Below is a small trained network, with its code and all its weights. Each question gives an input and a class and asks what happens when units are switched off, that is, made to give their printed mean instead of their output.

import numpy as np


def w(rows, s, z=0):
    codes = np.array(rows[::2]) - 128.0
    scale = np.full(codes.shape[1], s)
    scale[-1] = z or s
    return codes * scale


def f(y):
    return np.maximum(y, 0)


def log_softmax(a):
    a = a - a.max(-1, keepdims=True)
    return a - np.log(np.exp(a).sum(-1, keepdims=True))


def net(x, mask):
    res = np.array(x, float).reshape(1, 8) / 4 @ E
    y = f(res @ A[0][:, :-1].T + A[0][:, -1])
    res = res + np.where(mask, y, B[0][:, -1]) @ B[0][:, :-1]
    return log_softmax(res[-1] @ U[:, :-1].T + U[:, -1])


A, B = {}, {}
E = w([
[49,229,196,110,188,23,101,227,72,46],'x0',
[127,132,130,126,128,132,125,130,131,132],'x1',
[129,128,125,132,128,127,127,130,125,130],'x2',
[174,113,150,40,219,179,120,164,20,219],'x3',
[91,195,95,176,47,138,204,212,111,254],'x4',
[122,128,134,130,130,129,127,128,128,131],'x5',
[129,123,126,127,127,128,127,129,127,127],'x6',
[191,176,250,213,227,188,205,130,180,120],'x7',
],0.0067)
A[0] = w([
[53,77,14,32,44,77,38,128,66,130,79],'N0',
[190,39,80,154,77,207,161,42,174,173,56],'N1',
[187,127,146,23,205,178,112,175,3,214,154],'N2',
[95,138,112,193,65,93,136,112,206,93,85],'N3',
[179,48,165,67,212,119,18,29,149,11,101],'N4',
[115,173,107,148,82,144,182,182,104,202,6],'N5',
[100,151,113,201,66,83,129,109,214,68,33],'N6',
[173,160,224,198,205,194,207,129,169,118,94],'N7',
[45,215,182,124,165,20,108,214,69,56,90],'N8',
],0.006,0.0016)
B[0] = w([
[249,147,255,207,142,21,101,72,159,161,233],'N0',
[125,183,66,37,207,214,61,146,210,184,236],'N1',
[45,21,136,165,156,155,160,42,73,22,230],'N2',
[72,68,120,160,147,156,160,79,79,65,195],'N3',
[92,214,40,153,1,105,218,247,53,197,254],'N4',
[101,166,91,150,50,119,181,193,86,145,179],'N5',
[72,50,123,147,161,165,148,65,90,57,200],'N6',
[213,141,211,173,124,43,116,108,150,152,237],'N7',
[135,157,63,18,214,218,46,126,213,179,240],'N8',
],0.0064,0.0089)
U = w([
[133,166,78,34,195,207,48,135,212,162,1],'0',
[254,138,231,185,129,16,118,88,146,143,208],'1',
[33,21,127,151,151,161,172,56,70,32,72],'2',
[100,201,65,145,34,111,215,251,72,168,240],'3',
],0.0086,0.00051)

Each question gives the input, the list of numbers given to net, and the class t.
The units are the neurons (one row each of A and B). Each row of codes is followed by its name. A weight is (code - 128) times the scale printed after its matrix; where a second scale follows, it is the last column's (A, B and U).
mask holds one flag per neuron, in row order. A switched-off neuron (its flag False) gives its mean, the last column of its row in B, instead of its output. The means were averaged over made-up inputs and are rounded, as every weight is.
A unit's drop is (log p(t) with every unit on - log p(t) with that unit switched off) / (log p(t) with every unit on - log p(t) with every unit switched off).
The circuit of an input: a set's keep is (log p(t) with only the set's units on - log p(t) with every unit switched off) / (log p(t) with every unit on - log p(t) with every unit switched off). Starting from all 9 units, units are removed one at a time, each time the one whose removal leaves the highest keep (on an exact tie, the one counted first), for as long as the keep stays at least 0.8.
units of the circuit, in order: the units of the circuit, biggest drop first
most important unit: the unit with the biggest drop
top k neurons: the k neurons with the biggest drops, biggest first
drop when u is switched off: that unit's drop, to one decimal
input [-2,-6,-1,-8,0,-8,0,-8], class 1: top 2 neurons	[N0, N2]
input [2,-2,0,6,7,-4,-4,-8], class 1: top 2 neurons	[N0, N4]
input [0,1,1,8,8,7,8,-5], class 2: units of the circuit, in order	[N2]
input [-3,0,-4,1,4,-2,7,-4], class 1: top 2 neurons	[N4, N0]
input [-6,-2,-2,5,8,-2,-3,-8], class 1: top 2 neurons	[N0, N4]
input [-5,-2,0,7,4,-8,-4,-3], class 2: top 2 neurons	[N2, N8]
input [-3,6,-1,-4,1,-6,4,-4], class 1: top 2 neurons	[N0, N8]
input [0,2,2,3,-3,6,7,2], class 2: units of the circuit, in order	[N0, N1]
input [-8,6,5,-5,-2,6,5,7], class 0: top 2 neurons	[N1, N0]
input [-6,-1,-7,-6,5,4,6,-1], class 0: top 2 neurons	[N1, N2]
input [-1,-7,7,-3,-5,-5,-4,-3], class 3: top 3 neurons	[N4, N2, N7]
input [8,6,7,-3,-8,5,-8,0], class 0: top 2 neurons	[N8, N5]
input [-7,-4,0,-1,6,-6,2,5], class 0: top 2 neurons	[N1, N4]
input [6,1,-7,4,0,8,-4,-4], class 0: most important unit	N8
input [-7,-4,-4,-3,4,-6,-3,-6], class 0: top 2 neurons	[N1, N7]
input [5,-4,6,2,-8,2,2,-2], class 3: top 2 neurons	[N4, N1]
input [-4,-1,8,-6,-8,-4,-1,-7], class 3: top 2 neurons	[N4, N7]
input [6,-7,-4,0,-1,-6,6,-7], class 1: top 2 neurons	[N0, N1]
input [0,-4,4,-6,3,3,6,1], class 2: drop when N4 is switched off	0.2
input [0,8,-2,1,3,-6,-7,-4], class 1: drop when N0 is switched off	0.5
input [1,1,2,-2,-5,-6,4,-1], class 3: drop when N4 is switched off	0.4
input [6,-6,4,3,2,0,-2,-3], class 0: drop when N8 is switched off	1.0
